Below are the code and all the weights of a small trained network. Each question names an input and a target symbol and asks about switching units off, where a switched-off unit gives its printed mean instead of its output.

import numpy as np


def w(rows, s, z=0):
    codes = np.array(rows[::2]) - 128.0
    scale = np.full(codes.shape[1], s)
    scale[-1] = z or s
    return codes * scale


def norm(h):
    return h / np.sqrt((h * h).mean(-1, keepdims=True) + 1e-5)


def f(y):
    return np.maximum(y, 0)


def softmax(a):
    e = np.exp(a - a.max(-1, keepdims=True))
    return e / e.sum(-1, keepdims=True)


def log_softmax(a):
    a = a - a.max(-1, keepdims=True)
    return a - np.log(np.exp(a).sum(-1, keepdims=True))


def net(x, mask):
    ids = ['ΓΘΞΦΨΩαδεηλμπστ'.index(c) for c in x.split()]
    T = len(ids)
    res = E[ids] + P[:T]
    u = 0
    for l in range(2):
        r = norm(res)
        for j in range(2):
            rows = slice(3 * j, 3 * j + 3)
            q, k, v = (r @ M[l][rows].T for M in (Q, K, V))
            z = softmax(np.where(np.tri(T) > 0, q @ k.T / 3**0.5, -1e9)) @ v
            o = O[l][rows]
            res = res + np.where(mask[u + j], z, o[:, -1]) @ o[:, :-1]
        u += 2
        y = f(norm(res) @ A[l][:, :-1].T + A[l][:, -1])
        res = res + np.where(mask[u : u + 4], y, B[l][:, -1]) @ B[l][:, :-1]
        u += 4
    return log_softmax(norm(res)[-1] @ U[:, :-1].T + U[:, -1])


Q, K, V, O, A, B = {}, {}, {}, {}, {}, {}
E = w([
[67,1,144,110],'Γ',
[142,104,178,159],'Θ',
[161,8,53,187],'Ξ',
[125,120,138,147],'Φ',
[109,176,231,103],'Ψ',
[123,126,162,153],'Ω',
[116,129,167,128],'α',
[163,128,115,151],'δ',
[126,145,73,166],'ε',
[133,126,162,128],'η',
[93,149,146,125],'λ',
[199,234,157,90],'μ',
[123,139,182,117],'π',
[121,90,133,148],'σ',
[190,122,178,135],'τ',
],0.0043)
P = w([
[124,132,118,119],'0',
[130,117,166,147],'1',
[149,108,126,73],'2',
[166,147,145,230],'3',
[122,114,169,152],'4',
[155,110,117,93],'5',
[176,143,150,241],'6',
[119,110,169,153],'7',
[155,104,108,95],'8',
[180,145,154,247],'9',
[118,112,172,152],'10',
[155,106,104,98],'11',
],0.014)
Q[0] = w([
[74,68,215,96],'0.h0',
[106,65,128,11],'0.h0',
[2,138,194,128],'0.h0',
[115,110,192,76],'0.h1',
[74,119,153,16],'0.h1',
[203,104,105,125],'0.h1',
],0.0084)
K[0] = w([
[53,126,74,31],'0.h0',
[140,62,167,66],'0.h0',
[21,211,146,71],'0.h0',
[104,171,153,51],'0.h1',
[174,254,95,75],'0.h1',
[176,125,173,176],'0.h1',
],0.0086)
V[0] = w([
[252,43,82,219],'0.h0',
[51,191,145,243],'0.h0',
[120,118,167,114],'0.h0',
[193,152,161,140],'0.h1',
[53,81,236,146],'0.h1',
[99,60,30,75],'0.h1',
],0.0035)
O[0] = w([
[45,126,222,75,254],'0.h0',
[102,94,128,238,98],'0.h0',
[151,105,128,113,123],'0.h0',
[152,149,221,154,181],'0.h1',
[40,103,211,37,214],'0.h1',
[128,77,3,165,36],'0.h1',
],0.0039,0.0018)
A[0] = w([
[174,246,154,79,70],'0.n0',
[46,24,95,121,71],'0.n1',
[160,198,49,104,118],'0.n2',
[75,3,171,175,3],'0.n3',
],0.0048,0.0035)
B[0] = w([
[28,41,110,180,195],'0.n0',
[130,207,176,211,184],'0.n1',
[126,161,254,95,191],'0.n2',
[171,239,188,66,253],'0.n3',
],0.0054,0.0012)
Q[1] = w([
[75,131,60,176],'1.h0',
[252,138,87,87],'1.h0',
[240,132,64,185],'1.h0',
[143,78,106,225],'1.h1',
[116,94,112,87],'1.h1',
[143,121,2,151],'1.h1',
],0.0092)
K[1] = w([
[213,123,142,46],'1.h0',
[190,199,192,161],'1.h0',
[232,108,166,136],'1.h0',
[190,37,99,88],'1.h1',
[106,160,187,120],'1.h1',
[91,6,176,132],'1.h1',
],0.011)
V[1] = w([
[21,21,78,101],'1.h0',
[196,12,150,218],'1.h0',
[70,116,183,148],'1.h0',
[141,176,131,114],'1.h1',
[253,118,101,83],'1.h1',
[22,194,87,73],'1.h1',
],0.0063)
O[1] = w([
[218,12,145,89,3],'1.h0',
[99,78,2,176,235],'1.h0',
[188,176,43,91,176],'1.h0',
[92,172,99,89,150],'1.h1',
[140,36,66,52,163],'1.h1',
[27,155,133,158,47],'1.h1',
],0.0059,0.0037)
A[1] = w([
[102,111,151,154,132],'1.n0',
[139,113,99,3,2],'1.n1',
[111,141,127,79,59],'1.n2',
[146,102,79,60,222],'1.n3',
],0.012,0.0039)
B[1] = w([
[110,103,93,94,189],'1.n0',
[68,108,105,8,219],'1.n1',
[182,34,153,122,156],'1.n2',
[165,174,94,106,255],'1.n3',
],0.012,0.0053)
U = w([
[57,220,131,146,70],'Γ',
[232,143,124,129,16],'Θ',
[144,8,146,137,108],'Ξ',
[110,108,104,52,249],'Φ',
[150,166,185,163,201],'Ψ',
[57,38,87,125,4],'Ω',
[155,232,104,183,188],'α',
[145,176,56,139,109],'δ',
[138,163,87,97,225],'ε',
[6,118,175,114,79],'η',
[170,52,57,191,116],'λ',
[109,93,201,102,60],'μ',
[174,103,172,101,70],'π',
[30,132,52,172,55],'σ',
[136,186,191,114,59],'τ',
],0.019,0.0043)

Each question gives the input, a string of symbols that net reads in full, and the target symbol t.
The units are the heads (3 rows each of Q, K, V and O) and the neurons (one row each of A and B). Each row of codes is followed by its name. A weight is (code - 128) times the scale printed after its matrix; where a second scale follows, it is the last column's (O, A, B and U).
mask holds one flag per unit, layer by layer, with each layer's heads first. A switched-off unit (its flag False) gives its mean, the last column of its rows in O or B, instead of its output. The means were averaged over made-up inputs and are rounded, as every weight is.
A unit's drop is (log p(t) with every unit on - log p(t) with that unit switched off) / (log p(t) with every unit on - log p(t) with every unit switched off).
The circuit of an input: a set's keep is (log p(t) with only the set's units on - log p(t) with every unit switched off) / (log p(t) with every unit on - log p(t) with every unit switched off). Starting from all 12 units, units are removed one at a time, each time the one whose removal leaves the highest keep (on an exact tie, the one counted first), for as long as the keep stays at least 0.8.
units of the circuit, in order: the units of the circuit, biggest drop first
most important unit: the unit with the biggest drop
top k neurons: the k neurons with the biggest drops, biggest first
k most important neurons of layer l: the k neurons of layer l with the biggest drops, biggest first
heads that matter: for each layer, one digit per head in row order, 1 if its drop is at least 0.15 and else 0, layers parted by /
input ε ε λ ε π α π δ, target η: most important unit : 0.h1
input Ξ ε Ψ μ δ ε π μ Ξ Ω ε, target Ξ: 2 most important neurons of layer 1 : [1.n3; 1.n1]
input μ α Ξ ε Γ ε ε ε α δ ε, target Γ: top 2 neurons : [0.n0; 0.n3]
input λ Ω π Ψ μ, target σ: heads that matter : 11 / 01
input ε Ω ε μ μ, target η: units of the circuit, in order : [1.n3; 1.h1]
input λ Ξ λ α ε Ξ λ ε Ω δ σ ε, target δ: units of the circuit, in order : [1.n1; 1.h1]
input Φ Φ Φ δ ε ε ε μ Ξ ε α ε, target α: units of the circuit, in order : [1.h0; 1.h1; 1.n1]
input Ξ Φ Ξ μ ε Ξ δ Γ, target Ξ: heads that matter : 01 / 10
input Ψ Ξ ε ε ε Θ ε π, target Θ: units of the circuit, in order : [0.h0; 1.n1]
input ε π δ Ω π τ Ψ σ δ ε Γ, target η: top 4 neurons : [0.n3; 1.n3; 0.n2; 1.n0]
input Ξ Ψ Γ π η, target Ξ: top 3 neurons : [1.n3; 1.n1; 0.n1]
input Ψ Ξ ε δ ε Ψ ε ε ε α Ψ, target Θ: units of the circuit, in order : [0.n0; 1.h0; 0.h0; 1.n1]
input π Ξ π μ μ π ε η ε η Ξ ε, target δ: heads that matter : 00 / 10
input π Θ ε Ψ δ, target α: units of the circuit, in order : [1.n1]
input σ σ δ α Ω Ξ δ ε, target μ: top 4 neurons : [0.n3; 0.n1; 1.n1; 1.n3]
input π Ψ Ξ Φ ε ε η α, target α: top 3 neurons : [0.n2; 1.n1; 0.n3]
input δ Θ Ξ τ, target λ: units of the circuit, in order : [1.h1; 1.n3]
input η Φ ε τ Ψ π τ δ α δ δ, target ε: top 3 neurons : [0.n3; 1.n3; 0.n1]
input Ξ δ μ Ω Γ Γ α Ω λ η Ξ, target Ξ: units of the circuit, in order : [1.n3; 1.n1]
input Γ Ξ ε δ σ Ξ Ω π δ Γ ε, target π: heads that matter : 01 / 10
input Φ Ω Ω ε ε Ψ Γ Ω Ξ η, target λ: most important unit : 1.h1
input ε Ξ α Θ Ξ ε Γ Γ, target η: top 4 neurons : [0.n3; 1.n3; 0.n2; 1.n1]
input ε Ξ Ξ Ξ Θ, target η: top 4 neurons : [0.n3; 0.n2; 1.n2; 0.n0]
input Ψ ε ε π ε ε σ μ α ε Ξ ε, target α: heads that matter : 00 / 01
input μ μ σ Φ δ Ξ δ, target λ: top 2 neurons : [0.n3; 1.n3]
input ε π π Ω δ δ Ψ Θ, target η: 3 most important neurons of layer 1 : [1.n3; 1.n0; 1.n2]
input Ψ μ σ π ε τ μ Ξ ε Ω, target λ: units of the circuit, in order : [1.h1]
input Θ Ξ μ α τ Θ Γ ε Ψ ε α, target τ: 3 most important neurons of layer 1 : [1.n1; 1.n3; 1.n2]
input Φ π Ω ε Ξ ε Φ, target λ: top 2 neurons : [1.n1; 1.n0]
input Φ σ λ η Ξ δ Ω σ Ξ σ δ, target Ω: top 2 neurons : [1.n3; 0.n3]
